Moves between states:
w399 χ w683
w399 δ w24
w399 θ w148
w399 γ w43
w399 ω w746
w399 ξ w956
w399 σ w984
w899 χ w284
w899 δ w890
w899 θ w596
w899 γ w585
w899 ω w687
w899 ξ w400
w899 σ w532
w999 χ w799
w999 δ w763
w999 θ w980
w999 γ w96
w999 ω w356
w999 ξ w532
w999 σ w400
w667 χ w980
w667 δ w910
w667 θ w799
w667 ξ w366
w667 σ w955
w687 χ w982
w687 δ w168
w687 θ w227
w687 γ w703
w687 ω w899
w687 ξ w553
w687 σ w584
w990 χ w99
w990 δ w857
w990 θ w313
w990 γ w626
w990 ω w53
w990 ξ w523
w990 σ w223
w470 χ w883
w470 δ w732
w470 θ w963
w470 γ w976
w470 ω w523
w470 ξ w53
w470 σ w263
w351 χ w400
w351 δ w98
w351 θ w955
w351 γ w268
w351 ω w892
w351 ξ w284
w351 σ w799
w638 χ w523
w638 θ w889
w638 γ w265
w638 ω w883
w638 ξ w99
w910 χ w674
w910 δ w667
w910 θ w488
w910 γ w240
w910 ω w543
w910 ξ w481
w910 σ w574
w574 χ w976
w574 δ w955
w574 θ w98
w574 γ w883
w574 ω w265
w574 ξ w226
w574 σ w910
w99 χ w990
w99 δ w510
w99 θ w345
w99 γ w603
w99 ω w339
w99 ξ w638
w99 σ w463
w242 χ w360
w242 δ w584
w242 θ w755
w242 γ w746
w242 ω w43
w242 ξ w874
w242 σ w168
w716 χ w96
w716 δ w784
w716 γ w799
w716 ξ w779
w716 σ w268
w364 χ w9
w364 γ w83
w364 ω w784
w364 ξ w847
w364 σ w889
w43 χ w930
w43 δ w532
w43 θ w714
w43 γ w399
w43 ω w242
w43 ξ w763
w43 σ w890
w683 χ w399
w683 δ w779
w683 θ w139
w683 γ w930
w683 ω w847
w683 ξ w784
w683 σ w742
w148 χ w139
w148 δ w588
w148 θ w399
w148 γ w714
w148 ω w223
w148 ξ w263
w148 σ w53
w816 χ w227
w816 δ w603
w816 θ w982
w816 γ w510
w816 ω w103
w816 ξ w142
w816 σ w878
w255 χ w226
w255 δ w596
w255 θ w890
w255 γ w53
w255 ω w626
w255 ξ w976
w255 σ w714
w746 χ w847
w746 δ w206
w746 θ w223
w746 γ w242
w746 ω w399
w746 ξ w9
w746 σ w313
w976 χ w574
w976 δ w695
w976 θ w744
w976 γ w470
w976 ω w173
w976 ξ w255
w976 σ w674
w930 χ w43
w930 δ w880
w930 θ w481
w930 γ w683
w930 ω w360
w930 ξ w488
w930 σ w730
w752 χ w366
w752 δ w714
w752 θ w532
w752 γ w588
w752 ω w253
w752 ξ w980
w752 σ w596
w732 χ w616
w732 δ w470
w732 θ w408
w732 γ w695
w732 ω w387
w732 ξ w426
w732 σ w630
w240 χ w263
w240 θ w784
w240 γ w910
w240 ξ w139
w240 σ w883
w53 χ w339
w53 δ w426
w53 θ w984
w53 γ w255
w53 ω w990
w53 ξ w470
w53 σ w148
w962 χ w808
w962 δ w889
w962 γ w892
w962 ω w268
w962 ξ w13
w695 χ w955
w695 δ w976
w695 θ w400
w695 γ w732
w695 ω w937
w695 ξ w596
w695 σ w980
w226 χ w255
w226 δ w103
w226 θ w730
w226 γ w339
w226 ω w603
w226 ξ w574
w226 σ w481
w808 χ w962
w808 δ w272
w808 θ w387
w808 γ w553
w808 ω w408
w808 ξ w703
w808 σ w552
w982 χ w687
w982 δ w983
w982 θ w816
w982 γ w13
w982 ω w284
w982 ξ w892
w982 σ w669
w588 χ w978
w588 δ w148
w588 θ w24
w588 γ w752
w588 ω w582
w588 ξ w630
w588 σ w426
w463 χ w223
w463 θ w847
w463 γ w629
w463 ω w139
w463 σ w99
w230 χ w395
w230 δ w553
w230 θ w173
w230 γ w272
w230 ω w744
w230 ξ w168
w230 σ w874
w955 χ w695
w955 δ w574
w955 θ w351
w955 γ w616
w955 ω w142
w955 ξ w103
w955 σ w667
w630 δ w263
w630 θ w96
w630 γ w980
w630 ξ w588
w630 σ w732
w387 δ w523
w387 θ w808
w387 γ w937
w387 ω w732
w387 ξ w857
w937 χ w142
w937 δ w173
w937 θ w553
w937 γ w387
w937 ω w695
w937 ξ w227
w937 σ w407
w407 δ w535
w407 θ w356
w407 ω w980
w407 ξ w253
w407 σ w937
w253 χ w878
w253 δ w755
w253 θ w584
w253 γ w582
w253 ω w752
w253 ξ w407
w253 σ w227
w665 χ w356
w665 δ w83
w665 ω w799
w665 ξ w669
w665 σ w892
w755 χ w629
w755 δ w253
w755 θ w242
w755 γ w223
w755 ω w714
w755 ξ w535
w755 σ w626
w763 χ w488
w763 δ w999
w763 θ w674
w763 γ w956
w763 ω w874
w763 ξ w43
w763 σ w744
w616 χ w732
w616 δ w883
w616 θ w268
w616 γ w955
w616 ξ w225
w847 χ w746
w847 δ w749
w847 θ w463
w847 γ w360
w847 ω w683
w847 ξ w364
w847 σ w345
w510 χ w857
w510 δ w99
w510 θ w13
w510 γ w816
w510 ω w225
w356 χ w665
w356 δ w874
w356 θ w407
w356 γ w552
w356 ω w999
w356 ξ w584
w356 σ w553
w103 χ w596
w103 δ w226
w103 θ w284
w103 γ w225
w103 ω w816
w103 ξ w955
w103 σ w366
w883 χ w470
w883 δ w616
w883 θ w68
w883 γ w574
w883 ω w638
w883 ξ w339
w883 σ w240
w263 χ w240
w263 δ w630
w263 θ w956
w263 γ w674
w263 ω w529
w263 ξ w148
w263 σ w470
w585 χ w71
w585 δ w984
w585 θ w426
w585 γ w899
w585 ω w703
w585 ξ w408
w585 σ w24
w978 χ w588
w978 δ w139
w978 θ w779
w978 γ w366
w978 σ w225
w206 χ w749
w206 δ w746
w206 θ w582
w206 γ w584
w206 ω w24
w206 ξ w552
w206 σ w703
w878 χ w253
w878 δ w629
w878 θ w669
w878 ω w366
w878 σ w816
w360 χ w242
w360 δ w669
w360 θ w629
w360 γ w847
w360 ω w930
w360 ξ w83
w360 σ w983
w956 χ w784
w956 δ w96
w956 θ w263
w956 γ w763
w956 ω w9
w956 ξ w399
w956 σ w963
w272 χ w889
w272 δ w808
w272 θ w523
w272 γ w230
w272 ω w963
w272 ξ w313
w272 σ w9
w173 χ w265
w173 δ w937
w173 θ w230
w173 γ w523
w173 ω w976
w173 ξ w626
w173 σ w535
w426 χ w225
w426 δ w53
w426 θ w585
w426 γ w596
w426 ω w857
w426 ξ w732
w426 σ w588
w596 χ w103
w596 δ w255
w596 θ w899
w596 γ w426
w596 ω w227
w596 ξ w695
w596 σ w752
w71 χ w585
w71 δ w742
w71 θ w225
w71 γ w284
w71 ω w13
w71 ξ w268
w71 σ w779
w963 χ w68
w963 δ w408
w963 θ w470
w963 γ w744
w963 ω w272
w963 ξ w984
w963 σ w956
w703 χ w13
w703 δ w313
w703 θ w857
w703 γ w687
w703 ω w585
w703 ξ w808
w703 σ w206
w13 χ w703
w13 δ w345
w13 θ w510
w13 γ w982
w13 ω w71
w13 ξ w962
w13 σ w749
w874 χ w83
w874 δ w356
w874 θ w535
w874 γ w9
w874 ω w763
w874 ξ w242
w874 σ w230
w265 χ w173
w265 δ w142
w265 θ w395
w265 γ w638
w265 ω w574
w265 ξ w603
w265 σ w543
w9 χ w364
w9 δ w552
w9 θ w529
w9 γ w874
w9 ω w956
w9 ξ w746
w9 σ w272
w535 χ w543
w535 δ w407
w535 θ w874
w535 γ w529
w535 ω w674
w535 ξ w755
w535 σ w173
w892 χ w553
w892 δ w395
w892 θ w142
w892 γ w962
w892 ω w351
w892 ξ w982
w892 σ w665
w168 χ w983
w168 δ w687
w168 θ w626
w168 γ w313
w168 ω w890
w168 ξ w230
w168 σ w242
w799 χ w999
w799 δ w488
w799 θ w667
w799 γ w716
w799 ω w665
w799 ξ w880
w799 σ w351
w980 χ w667
w980 δ w674
w980 θ w999
w980 γ w630
w980 ω w407
w980 ξ w752
w980 σ w695
w880 χ w532
w880 δ w930
w880 θ w366
w880 γ w779
w880 ω w669
w880 ξ w799
w880 σ w284
w225 χ w426
w225 δ w339
w225 θ w71
w225 γ w103
w225 ω w510
w225 ξ w616
w225 σ w978
w284 χ w899
w284 δ w730
w284 θ w103
w284 γ w71
w284 ω w982
w284 ξ w351
w284 σ w880
w24 χ w779
w24 δ w399
w24 θ w588
w24 γ w532
w24 ω w206
w24 ξ w96
w24 σ w585
w784 χ w956
w784 δ w716
w784 θ w240
w784 γ w488
w784 ω w364
w784 ξ w683
w784 σ w68
w142 χ w937
w142 δ w265
w142 θ w892
w142 ω w955
w142 ξ w816
w714 χ w481
w714 δ w752
w714 θ w43
w714 γ w148
w714 ω w755
w714 ξ w674
w714 σ w255
w626 χ w603
w626 δ w227
w626 θ w168
w626 γ w990
w626 ω w255
w626 ξ w173
w626 σ w755
w529 θ w9
w529 γ w535
w529 ω w263
w529 ξ w223
w529 σ w523
w629 χ w755
w629 δ w878
w629 θ w360
w629 γ w463
w629 ω w481
w629 ξ w543
w629 σ w603
w584 χ w669
w584 δ w242
w584 θ w253
w584 γ w206
w584 ω w532
w584 ξ w356
w584 σ w687
w779 χ w24
w779 δ w683
w779 θ w978
w779 γ w880
w779 ω w749
w779 ξ w716
w779 σ w71
w523 χ w638
w523 δ w387
w523 θ w272
w523 γ w173
w523 ω w470
w523 ξ w990
w523 σ w529
w582 δ w223
w582 θ w206
w582 γ w253
w582 ω w588
w582 σ w857
w984 χ w742
w984 δ w585
w984 θ w53
w984 γ w890
w984 ω w313
w984 ξ w963
w984 σ w399
w83 χ w874
w83 δ w665
w83 θ w543
w83 γ w364
w83 ω w488
w83 ξ w360
w83 σ w395
w345 χ w313
w345 δ w13
w345 θ w99
w345 γ w983
w345 ω w742
w345 ξ w889
w345 σ w847
w742 χ w984
w742 δ w71
w742 θ w339
w742 γ w730
w742 ω w345
w742 ξ w68
w742 σ w683
w481 χ w714
w481 δ w366
w481 θ w930
w481 γ w139
w481 ω w629
w481 ξ w910
w481 σ w226
w268 χ w408
w268 δ w68
w268 θ w616
w268 γ w351
w268 ω w962
w268 ξ w71
w268 σ w716
w983 χ w168
w983 δ w982
w983 θ w603
w983 γ w345
w983 ω w730
w983 ξ w395
w983 σ w360
w890 χ w730
w890 δ w899
w890 θ w255
w890 γ w984
w890 ω w168
w890 ξ w744
w890 σ w43
w408 χ w268
w408 δ w963
w408 θ w732
w408 γ w400
w408 ω w808
w408 ξ w585
w408 σ w96
w395 χ w230
w395 δ w892
w395 θ w265
w395 γ w889
w395 ω w98
w395 ξ w983
w395 σ w83
w98 χ w744
w98 δ w351
w98 θ w574
w98 γ w68
w98 ω w395
w98 ξ w730
w98 σ w488
w749 χ w206
w749 δ w847
w749 γ w669
w749 ω w779
w749 σ w13
w339 χ w53
w339 δ w225
w339 θ w742
w339 γ w226
w339 ω w99
w339 ξ w883
w339 σ w139
w96 χ w716
w96 δ w956
w96 θ w630
w96 γ w999
w96 ω w552
w96 ξ w24
w96 σ w408
w68 χ w963
w68 δ w268
w68 θ w883
w68 γ w98
w68 ω w889
w68 ξ w742
w68 σ w784
w313 χ w345
w313 δ w703
w313 θ w990
w313 γ w168
w313 ω w984
w313 ξ w272
w313 σ w746
w603 χ w626
w603 δ w816
w603 θ w983
w603 γ w99
w603 ω w226
w603 ξ w265
w603 σ w629
w730 χ w890
w730 δ w284
w730 θ w226
w730 γ w742
w730 ω w983
w730 ξ w98
w730 σ w930
w366 χ w752
w366 δ w481
w366 θ w880
w366 γ w978
w366 ω w878
w366 ξ w667
w366 σ w103
w223 χ w463
w223 δ w582
w223 θ w746
w223 γ w755
w223 ω w148
w223 ξ w529
w223 σ w990
w674 χ w910
w674 δ w980
w674 θ w763
w674 γ w263
w674 ω w535
w674 ξ w714
w674 σ w976
w552 δ w9
w552 γ w356
w552 ω w96
w552 ξ w206
w552 σ w808
w139 χ w148
w139 δ w978
w139 θ w683
w139 γ w481
w139 ω w463
w139 ξ w240
w139 σ w339
w889 χ w272
w889 δ w962
w889 θ w638
w889 γ w395
w889 ω w68
w889 ξ w345
w889 σ w364
w488 χ w763
w488 δ w799
w488 θ w910
w488 γ w784
w488 ω w83
w488 ξ w930
w488 σ w98
w532 χ w880
w532 δ w43
w532 θ w752
w532 γ w24
w532 ω w584
w532 ξ w999
w532 σ w899
w744 χ w98
w744 δ w400
w744 θ w976
w744 γ w963
w744 ω w230
w744 ξ w890
w744 σ w763
w857 χ w510
w857 δ w990
w857 θ w703
w857 γ w227
w857 ω w426
w857 ξ w387
w857 σ w582
w400 χ w351
w400 δ w744
w400 θ w695
w400 γ w408
w400 ω w553
w400 ξ w899
w400 σ w999
w227 χ w816
w227 δ w626
w227 θ w687
w227 γ w857
w227 ω w596
w227 ξ w937
w227 σ w253
w553 χ w892
w553 δ w230
w553 θ w937
w553 γ w808
w553 ω w400
w553 ξ w687
w553 σ w356
w543 χ w535
w543 θ w83
w543 ω w910
w543 ξ w629
w543 σ w265
w669 χ w584
w669 δ w360
w669 θ w878
w669 γ w749
w669 ω w880
w669 ξ w665
w669 σ w982

In the rows, 48 stands for zero.

The rows follow the links: the fewer symbols apart two states are, the more alike their rows tend to be.

Each row is also shifted at random along 8 hidden directions that mean nothing.

Each row, then its state:
[ 48  52  42  53  43  52  51  43  39  47  41  40  63  45  64  47  34  48  51  34  64  58  53  52  50  73  66  40  38  34  44  49  49  53  52  54  42  35  22  55  49  43  42  46  49  35  35  37  38] -> w584
[ 59  49  44  44  55  40  45  53  46  55  65  67  42  40  31  50  51  55  38  49  43  45  63  36  34  54  45  36  32  59  39  49  36  47  47  35  49  38  61  29  59  48  58  53  46  46  42  46  49] -> w574
[ 52  54  44  56  45  61  45  58  48  52  37  39  58  46  55  45  47  61  55  47  47  52  50  43  43  59  71  45  41  22  40  66  46  45  44  37  38  36  27  45  36  39  39  55  40  48  44  37  54] -> w669
[ 65  48  44  59  45  53  46  42  51  44  40  38  46  50  48  50  49  43  46  50  43  47  47  53  60  51  39  46  47  35  49  28  53  53  49  65  63  61  36  67  54  48  43  27  58  54  55  51  38] -> w588
[ 48  42  44  41  44  31  57  44  56  62  65  50  39  57  39  33  54  37  61  50  42  33  45  46  47  45  44  36  48  43  58  46  42  49  42  46  47  59  49  37  53  58  41  37  49  52  51  56  40] -> w616
[ 45  42  51  34  46  38  55  38  35  65  59  56  48  44  56  45  48  42  50  38  58  50  46  50  55  49  41  52  41  52  47  41  45  44  44  46  43  40  44  56  53  60  54  35  50  40  49  49  36] -> w937
[ 43  45  38  45  61  61  32  53  60  42  28  32  52  43  57  41  53  53  50  58  43  48  48  43  51  48  59  49  52  44  45  59  44  38  47  49  58  24  56  41  46  50  44  60  44  61  52  36  45] -> w749
[ 36  50  44  42  44  50  35  60  45  46  36  47  53  44  52  50  52  56  49  44  44  49  43  46  58  62  49  52  53  33  46  54  44  48  44  32  37  43  37  39  45  38  53  51  33  45  43  46  58] -> w83
[ 38  39  41  64  58  45  32  47  42  41  35  50  53  36  40  53  54  60  43  55  48  61  49  43  42  56  55  46  39  22  26  45  54  48  57  49  38  35  31  48  59  57  40  33  52  47  36  41  54] -> w43
[ 53  42  49  53  45  47  44  47  66  43  53  36  48  62  48  38  48  38  49  51  47  39  50  53  47  45  47  44  51  59  61  37  59  45  52  53  51  49  47  45  49  49  38  42  53  61  46  47  44] -> w71
[ 45  35  50  43  53  32  46  42  49  52  52  51  53  54  47  37  59  30  57  51  46  47  35  53  40  27  42  55  54  59  61  56  42  51  49  52  36  48  67  40  43  67  34  46  48  53  52  64  56] -> w408
[ 34  51  37  43  42  47  53  60  54  41  51  43  41  51  53  46  46  51  47  56  53  41  42  51  56  66  41  29  68  56  63  57  51  47  49  44  51  54  59  19  55  39  55  55  45  52  45  46  39] -> w889
[ 36  46  43  41  56  44  45  51  54  51  52  58  34  46  35  45  57  43  45  52  42  42  42  46  46  44  39  44  48  46  42  46  46  41  48  39  55  45  55  43  51  54  51  51  51  58  49  49  45] -> w883
[ 41  58  42  53  46  45  50  50  51  47  41  46  49  53  57  37  42  35  60  48  59  45  42  53  44  49  71  48  49  31  41  64  48  50  57  55  31  35  27  40  35  56  32  62  52  54  46  50  53] -> w703
[ 41  42  46  53  44  30  66  40  57  47  56  46  55  58  47  38  47  48  57  46  53  50  54  41  27  57  57  21  48  41  52  52  53  50  48  58  56  49  43  42  49  51  31  37  53  60  37  39  41] -> w779
[ 37  37  30  54  40  20  49  49  41  41  51  51  58  51  50  45  39  57  53  45  64  51  55  40  57  75  50  41  53  26  33  36  68  57  60  49  25  56  12  37  61  61  45  26  50  42  29  45  44] -> w168
[ 60  38  52  43  50  49  39  45  48  51  48  42  62  47  53  51  54  54  36  49  37  54  52  44  47  57  36  33  46  59  62  51  38  42  44  40  60  39  64  43  58  48  51  28  44  43  44  44  37] -> w799
[ 51  41  58  41  53  38  30  44  38  56  49  58  39  46  41  53  52  33  45  37  42  45  45  50  58  34  36  76  30  62  42  32  43  61  48  43  31  47  47  49  54  52  54  55  48  42  44  66  57] -> w976
[ 53  55  42  60  50  50  55  49  53  39  49  50  40  57  41  56  43  48  46  59  45  46  49  44  37  55  53  36  49  35  36  55  47  62  46  59  51  62  52  44  44  38  41  64  54  52  50  49  56] -> w148
[ 41  58  45  53  60  56  57  52  44  32  36  48  52  41  50  53  44  59  44  63  53  55  46  42  26  46  55  30  69  43  39  74  44  39  52  49  58  38  75  44  38  45  55  70  47  49  53  37  57] -> w746
[ 47  47  51  35  43  52  41  38  38  62  47  44  52  45  65  48  43  36  52  35  53  55  41  56  66  56  43  63  44  71  58  42  44  58  41  52  51  48  64  54  51  44  57  61  45  37  46  49  37] -> w407
[ 66  38  42  40  36  31  55  60  46  53  46  47  57  62  51  43  49  56  61  56  41  41  48  40  49  43  51  50  49  38  57  69  37  58  34  33  28  58  56  19  30  43  36  54  22  44  49  62  70] -> w665
[  7  40  37  47  52  54  26  49  50  43  36  39  44  45  50  48  63  31  53  54  50  51  24  64  67  59  39  53  69  47  51  50  61  59  61  56  39  49  49  38  53  59  39  52  49  45  39  60  47] -> w963
[ 63  47  56  34  44  46  53  50  41  60  55  47  42  44  49  45  46  52  47  44  43  43  52  43  55  38  36  55  39  54  55  41  38  35  34  38  48  44  47  55  52  47  59  36  46  46  55  46  37] -> w142
[ 43  55  59  51  41  50  69  40  45  40  43  43  45  45  52  52  41  56  47  55  50  51  44  49  47  37  37  54  63  53  44  43  56  40  42  59  66  65  62  72  43  42  59  50  47  55  62  44  45] -> w223
[ 36  44  46  60  34  54  40  48  47  50  49  46  47  53  44  53  49  40  53  46  47  47  49  57  67  52  47  66  44  48  42  32  67  68  52  58  36  71  27  55  56  44  46  45  57  41  39  57  48] -> w255
[ 29  50  40  55  50  50  42  48  60  39  45  45  46  50  42  50  47  50  43  48  53  44  53  49  49  65  51  35  51  42  41  36  66  42  58  54  52  40  27  43  59  53  43  43  65  60  34  36  35] -> w742
[ 14  58  34  64  49  79  36  55  57  48  39  33  37  42  44  54  55  46  56  54  44  50  39  53  59  65  63  37  59  41  38  53  68  54  48  58  67  55  52  49  52  37  43  67  53  50  39  44  39] -> w139
[ 43  56  61  42  48  60  52  43  29  56  54  56  44  34  49  61  42  47  37  35  53  53  44  54  56  53  40  57  44  60  45  41  45  47  47  47  52  45  46  61  48  42  67  52  54  36  49  44  37] -> w173
[ 56  55  62  44  57  47  51  51  53  48  48  58  35  45  30  57  58  49  42  43  38  44  43  43  42  41  42  48  45  27  43  38  35  44  43  36  58  53  42  60  47  41  43  43  41  58  57  49  49] -> w240
[ 83  53  69  51  58  59  51  36  43  45  47  54  59  52  55  57  39  43  34  29  48  57  58  46  31  38  56  55  23  73  55  35  37  50  51  56  49  36  48  67  44  37  51  63  52  46  47  41  51] -> w532
[ 63  39  48  47  49  43  63  41  45  46  44  34  51  47  58  44  45  56  50  66  46  52  51  41  39  27  35  47  60  59  57  48  44  41  36  61  69  57  78  61  45  51  58  36  48  54  69  43  39] -> w582
[ 50  60  45  34  55  58  50  47  43  56  58  53  39  42  55  47  45  32  49  47  53  42  43  50  47  45  55  48  43  57  51  63  33  46  47  52  50  34  60  44  38  49  53  76  52  44  52  51  42] -> w387
[ 62  54  42  45  40  51  54  56  39  37  47  45  54  54  55  59  38  54  36  50  54  52  49  52  56  69  36  39  59  53  61  52  41  57  46  46  49  58  57  36  49  27  66  51  37  37  44  53  54] -> w874
[ 46  50  61  57  61  56  42  38  50  45  39  50  54  47  54  48  60  43  50  40  52  56  36  51  30  26  58  56  42  35  40  45  50  41  57  58  53  34  41  72  37  63  31  46  50  56  54  46  55] -> w24
[ 62  47  44  51  48  47  44  59  56  41  36  36  48  59  44  45  61  44  50  59  36  42  41  51  54  56  46  44  56  22  57  58  31  50  43  36  45  62  36  32  44  46  30  36  35  56  53  59  61] -> w716

From each start, follow one symbol. Which state do you reach?
Answers are names.
new walk
[ 33  58  25  53  45  60  46  46  53  55  52  40  42  43  67  37  38  33  56  54  62  43  41  49  56  75  71  38  40  44  37  64  47  55  55  57  46  34  43  32  48  51  44  76  62  48  41  43  36]
χ: w510
new walk
[ 24  37  44  40  59  44  30  56  34  49  39  53  50  34  53  49  58  49  52  53  48  52  40  52  49  35  45  64  58  57  44  62  46  47  55  39  33  31  74  40  42  59  52  66  38  36  45  56  61]
ξ: w168
new walk
[ 57  49  44  49  55  60  36  52  50  51  38  45  39  36  46  53  59  34  45  54  42  48  35  54  55  48  52  47  44  29  48  57  34  54  45  50  56  53  52  45  45  49  40  49  45  45  55  56  49]
ξ: w588
new walk
[ 31  48  39  46  61  42  27  51  41  51  43  56  35  41  43  54  60  29  49  50  47  53  31  48  57  52  48  58  40  37  33  45  36  60  52  51  40  39  55  47  50  57  40  67  40  46  45  59  53]
θ: w956
new walk
[ 38  39  49  47  58  49  32  45  39  59  50  54  51  41  50  46  59  36  48  38  53  56  43  54  44  51  55  51  36  56  50  55  41  52  54  47  34  30  43  45  49  65  37  48  53  35  37  52  48]
σ: w999
new walk
[ 73  71  61  41  45  71  47  56  60  38  51  49  44  57  46  52  45  36  33  36  49  40  48  61  52  55  44  41  46  54  71  45  36  44  52  42  54  51  34  43  48  30  46  53  52  57  53  53  46]
χ: w408
new walk
[ 44  44  40  52  51  57  32  43  61  52  42  40  60  53  61  45  47  41  53  44  40  56  54  43  47  60  60  44  35  71  53  45  57  59  47  55  50  30  57  38  54  41  41  62  49  45  32  43  45]
ω: w669
new walk
[ 42  44  57  38  53  41  57  50  47  39  43  44  49  46  46  48  52  59  45  50  49  50  42  44  46  43  35  41  67  45  59  53  48  34  43  38  57  50  58  49  45  50  51  38  37  53  56  42  46]
ξ: w847
new walk
[ 58  50  57  51  37  57  54  46  48  57  54  51  50  52  39  54  56  44  58  45  40  46  43  53  45  45  58  46  44  30  55  63  36  62  43  44  43  66  50  51  37  37  36  50  44  37  54  59  62]
ξ: w752
new walk
[ 47  45  59  38  60  34  50  49  49  38  46  59  43  52  39  50  56  46  43  39  45  50  43  47  33  41  38  42  51  45  51  44  37  49  46  35  48  44  49  47  50  50  43  49  38  59  49  52  56]
γ: w488
new walk
[ 63  42  57  39  47  33  50  43  34  54  53  54  57  42  53  42  44  43  44  35  59  53  48  51  48  38  42  59  38  45  51  44  42  44  48  40  28  40  28  56  45  61  47  25  47  42  49  53  51]
δ: w230
new walk
[ 58  44  62  40  59  41  43  46  43  45  48  64  54  47  38  59  55  57  39  33  39  55  51  44  40  47  37  47  39  53  53  43  42  50  45  36  50  41  50  55  49  41  52  44  34  48  43  46  54]
γ: w784
new walk
[ 44  45  43  55  53  49  28  53  42  44  46  49  52  36  38  54  53  54  33  55  47  55  45  57  58  62  37  45  52  46  46  52  54  43  57  45  43  46  42  44  62  53  56  26  54  39  40  53  49]
θ: w976
new walk
[ 53  40  38  51  52  32  48  46  39  48  50  54  50  38  46  42  42  60  50  62  49  51  59  28  39  35  44  55  44  56  29  48  52  42  50  51  46  43  65  44  54  64  63  47  50  44  52  45  48]
ξ: w173
new walk
[ 41  36  57  47  52  44  43  43  39  58  47  47  61  46  49  45  65  47  59  53  47  56  40  51  33  28  50  46  53  49  57  70  43  51  44  46  48  47  72  53  40  59  40  41  40  39  54  55  60]
δ: w763
new walk
[ 57  49  41  47  49  50  47  51  51  54  48  50  58  41  50  39  41  58  49  58  46  45  63  35  34  46  61  39  39  50  43  64  40  35  47  39  45  26  45  38  43  53  46  51  52  45  45  35  50]
σ: w669
